Here is a tiny trained network, its code and every weight. The questions are about switching its units off for an input and a target symbol, where a switched-off unit gives its printed mean instead of its output.

import numpy as np


def w(rows, s, z=0):
    codes = np.array(rows[::2]) - 128.0
    scale = np.full(codes.shape[1], s)
    scale[-1] = z or s
    return codes * scale


def f(y):
    return y / 2 * (1 + np.tanh(0.7978845608 * (y + 0.044715 * y**3)))


def softmax(a):
    e = np.exp(a - a.max(-1, keepdims=True))
    return e / e.sum(-1, keepdims=True)


def log_softmax(a):
    a = a - a.max(-1, keepdims=True)
    return a - np.log(np.exp(a).sum(-1, keepdims=True))


def net(x, mask):
    ids = ['ΓΠΨδηθω'.index(c) for c in x.split()]
    T = len(ids)
    res = E[ids] + P[:T]
    u = 0
    for l in range(3):
        r = res
        for j in range(2):
            rows = slice(2 * j, 2 * j + 2)
            q, k, v = (r @ M[l][rows].T for M in (Q, K, V))
            z = softmax(np.where(np.tri(T) > 0, q @ k.T / 2**0.5, -1e9)) @ v
            o = O[l][rows]
            res = res + np.where(mask[u + j], z, o[:, -1]) @ o[:, :-1]
        u += 2
        y = f(res @ A[l][:, :-1].T + A[l][:, -1])
        res = res + np.where(mask[u : u + 4], y, B[l][:, -1]) @ B[l][:, :-1]
        u += 4
    return log_softmax(res[-1] @ U[:, :-1].T + U[:, -1])


Q, K, V, O, A, B = {}, {}, {}, {}, {}, {}
E = w([
[165,165,105,157,128],'Γ',
[95,159,143,114,161],'Π',
[184,137,103,82,106],'Ψ',
[142,186,114,136,80],'δ',
[33,63,55,193,254],'η',
[103,147,199,195,99],'θ',
[222,78,205,85,167],'ω',
],0.0086)
P = w([
[117,138,126,134,123],'0',
[160,174,171,161,182],'1',
[152,171,156,134,183],'2',
[163,167,143,117,172],'3',
[68,116,122,84,90],'4',
[102,115,128,126,103],'5',
[115,109,128,138,109],'6',
[252,109,109,197,180],'7',
[145,94,118,139,136],'8',
[143,93,123,127,137],'9',
[78,96,137,40,135],'10',
[122,86,125,127,132],'11',
],0.012)
Q[0] = w([
[110,50,118,154,23],'0.h0',
[33,108,51,172,73],'0.h0',
[239,217,129,217,202],'0.h1',
[253,219,115,247,205],'0.h1',
],0.0057)
K[0] = w([
[166,190,84,18,106],'0.h0',
[188,158,164,69,25],'0.h0',
[6,122,82,73,46],'0.h1',
[2,138,90,64,50],'0.h1',
],0.0072)
V[0] = w([
[137,82,39,122,177],'0.h0',
[61,66,65,118,203],'0.h0',
[238,114,166,223,162],'0.h1',
[170,141,55,2,62],'0.h1',
],0.0074)
O[0] = w([
[64,60,25,102,105,121],'0.h0',
[8,60,86,134,130,115],'0.h0',
[253,116,74,217,124,254],'0.h1',
[118,156,97,36,56,37],'0.h1',
],0.0072,0.0024)
A[0] = w([
[214,255,201,104,173,222],'0.n0',
[159,109,184,10,146,196],'0.n1',
[161,147,51,181,155,244],'0.n2',
[154,73,166,181,149,253],'0.n3',
],0.0083,0.0034)
B[0] = w([
[238,254,240,162,60,253],'0.n0',
[170,107,221,39,207,159],'0.n1',
[110,116,51,244,145,217],'0.n2',
[209,90,100,155,205,231],'0.n3',
],0.0053,0.0066)
Q[1] = w([
[82,20,220,37,12],'1.h0',
[86,154,57,157,112],'1.h0',
[56,169,33,94,110],'1.h1',
[47,190,3,105,80],'1.h1',
],0.0053)
K[1] = w([
[69,243,139,148,158],'1.h0',
[186,123,163,109,144],'1.h0',
[148,154,216,83,102],'1.h1',
[147,182,254,102,97],'1.h1',
],0.0078)
V[1] = w([
[59,131,15,179,50],'1.h0',
[143,48,184,31,189],'1.h0',
[93,52,90,150,254],'1.h1',
[93,126,187,189,241],'1.h1',
],0.0066)
O[1] = w([
[92,200,73,151,98,2],'1.h0',
[180,2,246,68,12,86],'1.h0',
[75,113,140,188,54,160],'1.h1',
[99,51,172,207,124,223],'1.h1',
],0.007,0.0066)
A[1] = w([
[174,108,168,136,192,75],'1.n0',
[138,186,174,94,2,254],'1.n1',
[69,64,144,103,117,148],'1.n2',
[54,136,41,246,162,207],'1.n3',
],0.0051,0.0045)
B[1] = w([
[137,171,78,200,75,194],'1.n0',
[118,53,253,43,141,160],'1.n1',
[129,206,95,130,183,145],'1.n2',
[201,84,16,76,67,254],'1.n3',
],0.005,0.0073)
Q[2] = w([
[194,71,169,136,156],'2.h0',
[43,129,43,164,129],'2.h0',
[95,119,182,59,254],'2.h1',
[18,151,160,62,3],'2.h1',
],0.0063)
K[2] = w([
[88,23,110,119,156],'2.h0',
[95,179,189,145,2],'2.h0',
[121,164,87,60,176],'2.h1',
[175,253,176,93,134],'2.h1',
],0.0078)
V[2] = w([
[221,197,184,68,29],'2.h0',
[184,192,193,136,56],'2.h0',
[102,250,254,252,45],'2.h1',
[57,211,212,156,212],'2.h1',
],0.0048)
O[2] = w([
[169,127,73,79,97,125],'2.h0',
[176,93,73,95,111,150],'2.h0',
[201,37,106,98,181,22],'2.h1',
[161,93,149,112,255,2],'2.h1',
],0.0093,0.0047)
A[2] = w([
[191,81,108,140,95,42],'2.n0',
[118,68,130,225,70,253],'2.n1',
[135,107,4,70,76,196],'2.n2',
[65,109,156,133,3,133],'2.n3',
],0.0068,0.0043)
B[2] = w([
[129,94,63,228,76,152],'2.n0',
[117,99,120,5,120,248],'2.n1',
[63,142,221,152,181,162],'2.n2',
[111,126,66,125,255,207],'2.n3',
],0.0061,0.015)
U = w([
[150,93,91,200,197,1],'Γ',
[142,135,71,35,205,89],'Π',
[100,122,116,109,115,85],'Ψ',
[125,164,138,27,55,176],'δ',
[108,214,90,220,120,149],'η',
[165,88,98,194,1,120],'θ',
[78,84,245,137,186,204],'ω',
],0.0055,0.0066)

Each question gives the input, a string of symbols that net reads in full, and the target symbol t.
The units are the heads (2 rows each of Q, K, V and O) and the neurons (one row each of A and B). Each row of codes is followed by its name. A weight is (code - 128) times the scale printed after its matrix; where a second scale follows, it is the last column's (O, A, B and U).
mask holds one flag per unit, layer by layer, with each layer's heads first. A switched-off unit (its flag False) gives its mean, the last column of its rows in O or B, instead of its output. The means were averaged over made-up inputs and are rounded, as every weight is.
A unit's drop is (log p(t) with every unit on - log p(t) with that unit switched off) / (log p(t) with every unit on - log p(t) with every unit switched off).
The circuit of an input: a set's keep is (log p(t) with only the set's units on - log p(t) with every unit switched off) / (log p(t) with every unit on - log p(t) with every unit switched off). Starting from the 12 units with the biggest drops (on a tie, the unit counted first), units are removed one at a time, each time the one whose removal leaves the highest keep (on an exact tie, the one counted first), for as long as the keep stays at least 0.8.
units of the circuit, in order: the units of the circuit, biggest drop first
unit that matters most: the unit with the biggest drop
k most important neurons: the k neurons with the biggest drops, biggest first
top k neurons in layer l: the k neurons of layer l with the biggest drops, biggest first
heads that matter: for each layer, one digit per head in row order, 1 if its drop is at least 0.15 and else 0, layers parted by /
input ω δ Γ Π δ ω Ψ δ, target δ: units of the circuit, in order -> [0.h1; 2.n3]
input δ ω η δ, target ω: heads that matter -> 01 / 10 / 10
input Γ Π Ψ, target η: unit that matters most -> 1.h0
input Π Ψ θ, target ω: heads that matter -> 11 / 00 / 01
input Π Π θ Π, target ω: heads that matter -> 11 / 00 / 01
input Γ η Π Ψ θ Ψ δ θ Π, target θ: 3 most important neurons -> [1.n3; 0.n2; 2.n3]
input δ Ψ η Ψ, target η: top 2 neurons in layer 1 -> [1.n3; 1.n1]
input δ Γ θ, target Π: units of the circuit, in order -> [2.h1; 1.h1; 0.h0; 2.h0]
input ω Γ ω ω, target θ: heads that matter -> 00 / 10 / 10
input Ψ θ δ θ δ ω δ Γ Π θ ω η, target ω: heads that matter -> 10 / 10 / 10
input ω Ψ Ψ θ Ψ Ψ Π ω θ ω δ, target θ: top 2 neurons in layer 2 -> [2.n0; 2.n3]
input η Ψ θ Γ, target θ: units of the circuit, in order -> [1.h1; 1.n3; 0.h0; 2.h1]
input θ δ δ Γ δ Γ δ ω, target Π: units of the circuit, in order -> [0.h1; 1.h1; 2.h1]
input θ Ψ δ Γ, target Γ: heads that matter -> 11 / 00 / 01
input Γ Ψ Ψ Γ Ψ δ Γ η, target η: top 2 neurons in layer 2 -> [2.n1; 2.n2]
input θ δ Π ω Ψ Γ Ψ ω Γ η Γ, target η: unit that matters most -> 0.n0
input Γ Ψ Π, target η: units of the circuit, in order -> [1.h0; 2.n1; 0.n0]
input δ δ ω δ, target Π: 3 most important neurons -> [0.n0; 1.n3; 0.n3]
input Ψ θ θ, target δ: 2 most important neurons -> [0.n0; 1.n1]
input θ δ ω, target Γ: top neuron in layer 1 -> [1.n0]
input Ψ Γ ω Γ η ω Γ, target ω: heads that matter -> 10 / 11 / 10
input δ Γ δ, target Π: units of the circuit, in order -> [2.h1; 1.h1; 0.h0; 2.h0]
input δ Π ω Γ, target Π: heads that matter -> 11 / 01 / 11
input δ η ω Π θ ω δ ω δ ω δ, target ω: heads that matter -> 10 / 10 / 10
input Ψ η η δ η ω Ψ θ θ δ Π, target θ: heads that matter -> 01 / 01 / 00
input Ψ θ Π η, target θ: 2 most important neurons -> [1.n3; 2.n3]
